Here is a tiny trained network, its code and every weight. The questions are about switching its units off for an input and a class, where a switched-off unit gives its printed mean instead of its output.

import numpy as np


def w(rows, s, z=0):
    codes = np.array(rows[::2]) - 128.0
    scale = np.full(codes.shape[1], s)
    scale[-1] = z or s
    return codes * scale


def f(y):
    return np.maximum(y, 0)


def log_softmax(a):
    a = a - a.max(-1, keepdims=True)
    return a - np.log(np.exp(a).sum(-1, keepdims=True))


def net(x, mask):
    res = np.array(x, float).reshape(1, 5) / 4 @ E
    y = f(res @ A[0][:, :-1].T + A[0][:, -1])
    res = res + np.where(mask, y, B[0][:, -1]) @ B[0][:, :-1]
    return log_softmax(res[-1] @ U[:, :-1].T + U[:, -1])


A, B = {}, {}
E = w([
[123,133,123,120,122,141,138,139,130,136,138,136],'x0',
[115,79,167,76,131,145,48,174,151,131,84,171],'x1',
[159,131,186,75,89,154,166,124,124,144,108,102],'x2',
[73,114,53,89,88,122,172,6,116,51,159,197],'x3',
[125,113,155,78,215,103,113,123,179,149,175,206],'x4',
],0.014)
A[0] = w([
[128,79,145,80,172,125,132,150,142,163,99,168,43],'N1',
[129,173,190,160,115,189,157,130,163,110,131,139,90],'N2',
[107,83,126,89,77,161,40,153,132,90,68,169,10],'N3',
[123,107,185,64,165,104,37,152,186,126,116,161,24],'N4',
[127,134,132,118,140,145,106,136,130,158,138,147,48],'N5',
[111,89,121,86,116,137,112,74,144,87,122,186,30],'N6',
[126,129,172,131,195,166,140,120,179,126,152,172,2],'N7',
[146,89,106,84,136,87,109,167,128,168,119,121,33],'N8',
[138,150,178,69,252,83,184,87,193,152,204,160,84],'N9',
],0.012,0.0034)
B[0] = w([
[135,173,127,176,149,132,112,97,146,19,99,133,190],'N1',
[56,101,40,201,212,55,50,122,115,129,187,173,152],'N2',
[152,115,145,135,183,119,142,189,83,254,133,100,196],'N3',
[79,147,140,139,96,136,149,69,186,64,199,163,232],'N4',
[168,137,181,95,115,104,160,107,150,106,70,75,149],'N5',
[153,151,115,172,137,102,120,172,123,148,122,75,206],'N6',
[124,128,123,110,73,187,157,69,105,101,126,137,184],'N7',
[167,67,109,4,130,140,150,89,131,154,89,204,162],'N8',
[147,114,145,139,136,129,99,209,102,197,88,92,254],'N9',
],0.0099,0.019)
U = w([
[147,124,135,164,119,124,122,169,45,174,156,87,252],'0',
[150,113,212,161,161,165,75,200,114,169,140,120,81],'1',
[105,140,122,98,63,126,161,1,112,18,193,152,55],'2',
],0.0093,0.0013)

Each question gives the input, the list of numbers given to net, and the class t.
The units are the neurons (one row each of A and B). Each row of codes is followed by its name. A weight is (code - 128) times the scale printed after its matrix; where a second scale follows, it is the last column's (A, B and U).
mask holds one flag per neuron, in row order. A switched-off neuron (its flag False) gives its mean, the last column of its row in B, instead of its output. The means were averaged over made-up inputs and are rounded, as every weight is.
A unit's drop is (log p(t) with every unit on - log p(t) with that unit switched off) / (log p(t) with every unit on - log p(t) with every unit switched off).
unit that matters most: the unit with the biggest drop
k most important neurons: the k neurons with the biggest drops, biggest first
drop when u is switched off: that unit's drop, to one decimal
input [-8,1,-3,8,7], class 1: unit that matters most => N9
input [-7,8,1,-3,1], class 2: 2 most important neurons => (N4, N9)
input [1,3,-8,-4,7], class 2: 2 most important neurons => (N4, N7)
input [8,6,8,-2,4], class 2: 2 most important neurons => (N4, N1)
input [7,-4,3,2,-2], class 2: 3 most important neurons => (N9, N3, N6)
input [-5,4,0,-1,4], class 2: 3 most important neurons => (N4, N1, N7)
input [-8,7,-2,-1,5], class 2: 3 most important neurons => (N4, N1, N7)
input [-8,-2,-6,1,0], class 2: 3 most important neurons => (N9, N3, N6)
input [1,8,1,8,5], class 1: 2 most important neurons => (N3, N6)
input [1,6,2,5,2], class 1: drop when N3 is switched off => 3.7
input [-7,8,0,-4,2], class 2: drop when N4 is switched off => 0.7
input [4,1,-1,-5,6], class 2: drop when N7 is switched off => 0.2
